Here is a tiny trained network, its code and every weight. The questions are about switching its units off for an input and a class, where a switched-off unit gives its printed mean instead of its output.

import numpy as np


def w(rows, s, z=0):
    codes = np.array(rows[::2]) - 128.0
    scale = np.full(codes.shape[1], s)
    scale[-1] = z or s
    return codes * scale


def f(y):
    return np.maximum(y, 0)


def log_softmax(a):
    a = a - a.max(-1, keepdims=True)
    return a - np.log(np.exp(a).sum(-1, keepdims=True))


def net(x, mask):
    res = np.array(x, float).reshape(1, 7) / 4 @ E
    y = f(res @ A[0][:, :-1].T + A[0][:, -1])
    res = res + np.where(mask, y, B[0][:, -1]) @ B[0][:, :-1]
    return log_softmax(res[-1] @ U[:, :-1].T + U[:, -1])


A, B = {}, {}
E = w([
[94,98,202,115,78,75,133,141],'x0',
[21,180,83,175,69,103,114,164],'x1',
[151,124,129,58,73,153,58,40],'x2',
[255,102,113,150,137,120,65,221],'x3',
[145,156,13,62,79,169,117,143],'x4',
[172,119,98,84,77,81,92,162],'x5',
[112,52,109,94,157,88,55,73],'x6',
],0.0082)
A[0] = w([
[42,108,46,108,241,79,75,115,166],'n1',
[92,106,190,13,42,40,2,136,100],'n2',
[185,81,129,158,85,86,67,135,177],'n3',
[168,145,178,212,128,99,105,195,254],'n4',
[78,136,247,162,118,144,103,18,229],'n5',
[132,133,14,141,152,210,221,107,192],'n6',
[104,159,145,249,104,129,248,191,136],'n7',
],0.0076,0.0033)
B[0] = w([
[156,122,94,127,205,176,112,150,186],'n1',
[86,109,112,170,90,124,145,104,220],'n2',
[150,100,121,186,134,154,139,155,189],'n3',
[125,148,132,212,185,134,185,171,222],'n4',
[98,164,150,248,145,91,214,102,246],'n5',
[150,195,190,86,151,111,146,103,210],'n6',
[61,136,157,128,130,95,157,120,255],'n7',
],0.014,0.01)
U = w([
[146,154,176,21,111,74,121,58,38],'0',
[80,75,2,142,6,163,117,78,4],'1',
[180,152,62,127,203,209,99,154,180],'2',
[67,141,197,208,185,38,197,123,89],'3',
],0.0092,0.0016)

Each question gives the input, the list of numbers given to net, and the class t.
The units are the neurons (one row each of A and B). Each row of codes is followed by its name. A weight is (code - 128) times the scale printed after its matrix; where a second scale follows, it is the last column's (A, B and U).
mask holds one flag per neuron, in row order. A switched-off neuron (its flag False) gives its mean, the last column of its row in B, instead of its output. The means were averaged over made-up inputs and are rounded, as every weight is.
A unit's drop is (log p(t) with every unit on - log p(t) with that unit switched off) / (log p(t) with every unit on - log p(t) with every unit switched off).
The circuit of an input: a set's keep is (log p(t) with only the set's units on - log p(t) with every unit switched off) / (log p(t) with every unit on - log p(t) with every unit switched off). Starting from all 7 units, units are removed one at a time, each time the one whose removal leaves the highest keep (on an exact tie, the one counted first), for as long as the keep stays at least 0.8.
units of the circuit, in order: the units of the circuit, biggest drop first
most important unit: the unit with the biggest drop
top k neurons: the k neurons with the biggest drops, biggest first
drop of u: that unit's drop, to one decimal
input [-7,-1,6,7,-6,-3,6], class 2: most important unit -> n7
input [-5,-4,4,6,-5,-1,-3], class 2: units of the circuit, in order -> [n5, n7]
input [-6,-7,6,0,5,-8,-1], class 0: units of the circuit, in order -> [n6, n4]
input [4,-4,8,2,0,-1,8], class 1: units of the circuit, in order -> [n2, n4]
input [-5,-4,5,-2,4,3,5], class 2: top 2 neurons -> [n1, n7]
input [-2,0,4,3,7,7,-4], class 1: top 2 neurons -> [n4, n1]
input [-2,0,-5,6,4,-2,2], class 2: top 3 neurons -> [n5, n7, n2]
input [-5,-4,-3,-3,0,7,2], class 2: top 2 neurons -> [n5, n7]
input [-3,7,5,5,8,-4,2], class 2: drop of n6 -> 0.1
input [4,-2,2,8,6,3,2], class 1: drop of n2 -> 0.3
